Here is a tiny trained network, its code and every weight. The questions are about switching its units off for an input and a target symbol, where a switched-off unit gives its printed mean instead of its output.

import numpy as np


def w(rows, s, z=0):
    codes = np.array(rows[::2]) - 128.0
    scale = np.full(codes.shape[1], s)
    scale[-1] = z or s
    return codes * scale


def norm(h):
    return h / np.sqrt((h * h).mean(-1, keepdims=True) + 1e-5)


def f(y):
    return y / 2 * (1 + np.tanh(0.7978845608 * (y + 0.044715 * y**3)))


def softmax(a):
    e = np.exp(a - a.max(-1, keepdims=True))
    return e / e.sum(-1, keepdims=True)


def log_softmax(a):
    a = a - a.max(-1, keepdims=True)
    return a - np.log(np.exp(a).sum(-1, keepdims=True))


def net(x, mask):
    ids = ['βγδηθλμπφ'.index(c) for c in x.split()]
    T = len(ids)
    res = E[ids] + P[:T]
    r = norm(res)
    for j in range(2):
        rows = slice(4 * j, 4 * j + 4)
        q, k, v = (r @ M[0][rows].T for M in (Q, K, V))
        z = softmax(np.where(np.tri(T) > 0, q @ k.T / 4**0.5, -1e9)) @ v
        o = O[0][rows]
        res = res + np.where(mask[j], z, o[:, -1]) @ o[:, :-1]
    y = f(norm(res) @ A[0][:, :-1].T + A[0][:, -1])
    res = res + np.where(mask[2:10], y, B[0][:, -1]) @ B[0][:, :-1]
    return log_softmax(norm(res)[-1] @ U[:, :-1].T + U[:, -1])


Q, K, V, O, A, B = {}, {}, {}, {}, {}, {}
E = w([
[160,58,89],'β',
[160,58,87],'γ',
[156,66,88],'δ',
[87,111,45],'η',
[134,106,88],'θ',
[102,189,178],'λ',
[136,25,204],'μ',
[4,185,96],'π',
[184,173,74],'φ',
],0.02)
P = w([
[182,110,3],'0',
[169,107,37],'1',
[165,105,55],'2',
[163,105,70],'3',
[162,107,82],'4',
[161,106,93],'5',
[161,103,105],'6',
[160,103,113],'7',
[160,103,122],'8',
[156,102,127],'9',
[156,102,134],'10',
],0.0055)
Q[0] = w([
[153,99,159],'H1',
[26,71,185],'H1',
[77,111,194],'H1',
[138,150,95],'H1',
[9,209,235],'H2',
[142,126,103],'H2',
[201,12,167],'H2',
[173,45,170],'H2',
],0.013)
K[0] = w([
[103,104,158],'H1',
[154,160,176],'H1',
[101,162,168],'H1',
[142,128,102],'H1',
[55,171,253],'H2',
[129,124,108],'H2',
[226,108,136],'H2',
[198,117,147],'H2',
],0.019)
V[0] = w([
[164,126,99],'H1',
[145,180,167],'H1',
[32,89,162],'H1',
[80,147,183],'H1',
[151,184,158],'H2',
[123,131,140],'H2',
[27,190,88],'H2',
[254,180,85],'H2',
],0.0079)
O[0] = w([
[136,102,152,193],'H1',
[70,147,41,31],'H1',
[157,171,145,60],'H1',
[96,170,65,2],'H1',
[223,118,161,50],'H2',
[148,117,130,102],'H2',
[200,134,254,140],'H2',
[85,212,127,220],'H2',
],0.0093,0.0042)
A[0] = w([
[60,79,202,4],'N1',
[210,183,136,19],'N2',
[51,136,202,72],'N3',
[145,204,159,133],'N4',
[208,176,140,22],'N5',
[134,113,194,116],'N6',
[253,105,147,71],'N7',
[169,190,34,191],'N8',
],0.022,0.0041)
B[0] = w([
[136,180,152,182],'N1',
[153,92,77,217],'N2',
[164,131,80,185],'N3',
[38,139,169,205],'N4',
[159,144,97,209],'N5',
[130,92,144,161],'N6',
[239,127,150,205],'N7',
[252,106,158,255],'N8',
],0.036,0.0074)
U = w([
[144,175,141,76],'β',
[123,115,173,3],'γ',
[141,178,156,105],'δ',
[110,53,70,111],'η',
[145,181,163,114],'θ',
[79,153,65,217],'λ',
[115,94,238,63],'μ',
[59,164,147,151],'π',
[253,140,78,162],'φ',
],0.018,0.0073)

Each question gives the input, a string of symbols that net reads in full, and the target symbol t.
The units are the heads (4 rows each of Q, K, V and O) and the neurons (one row each of A and B). Each row of codes is followed by its name. A weight is (code - 128) times the scale printed after its matrix; where a second scale follows, it is the last column's (O, A, B and U).
mask holds one flag per unit, heads first, then neurons. A switched-off unit (its flag False) gives its mean, the last column of its rows in O or B, instead of its output. The means were averaged over made-up inputs and are rounded, as every weight is.
A unit's drop is (log p(t) with every unit on - log p(t) with that unit switched off) / (log p(t) with every unit on - log p(t) with every unit switched off).
The circuit of an input: a set's keep is (log p(t) with only the set's units on - log p(t) with every unit switched off) / (log p(t) with every unit on - log p(t) with every unit switched off). Starting from all 10 units, units are removed one at a time, each time the one whose removal leaves the highest keep (on an exact tie, the one counted first), for as long as the keep stays at least 0.8.
units of the circuit, in order: the units of the circuit, biggest drop first
most important unit: the unit with the biggest drop
top k neurons: the k neurons with the biggest drops, biggest first
heads that matter: for each layer, one digit per head in row order, 1 if its drop is at least 0.15 and else 0, layers parted by /
drop of u: that unit's drop, to one decimal
input π η λ δ φ θ η θ, target η: heads that matter -> 11
input η μ π, target π: top 3 neurons -> (N4, N8, N7)
input η β θ δ φ φ θ η θ η δ, target η: units of the circuit, in order -> (H2, N8, N7)
input λ η φ η λ η λ, target λ: top 2 neurons -> (N8, N4)
input δ θ φ φ φ φ π μ γ π γ, target η: units of the circuit, in order -> (H2, N8, N7, N5)
input η δ β λ μ, target λ: units of the circuit, in order -> (N8, H1, N7)
input λ λ φ λ, target λ: most important unit -> H1
input η η η μ θ μ λ π, target λ: top 4 neurons -> (N8, N3, N7, N4)
input γ β λ δ φ θ γ, target η: units of the circuit, in order -> (H2, N8, N7, H1)
input φ λ θ β η λ η, target η: top 4 neurons -> (N7, N8, N4, N5)
input π δ φ φ μ η θ θ γ η δ, target η: top 3 neurons -> (N8, N7, N1)
input μ π μ, target μ: top 3 neurons -> (N8, N2, N7)
input θ θ η θ μ η φ η β η θ, target π: top 3 neurons -> (N8, N7, N2)
input μ θ β μ η π λ η, target η: top 3 neurons -> (N1, N7, N8)
input λ β δ η θ η φ γ β, target η: top 4 neurons -> (N8, N7, N1, N5)
input θ θ δ δ δ β β, target η: drop of N4 -> 0.1
input β η φ η θ π φ δ φ θ, target η: drop of H2 -> 1.1
input π π β δ φ η γ λ θ δ λ, target η: drop of H2 -> 0.9
input γ λ μ, target λ: drop of N4 -> 0.1
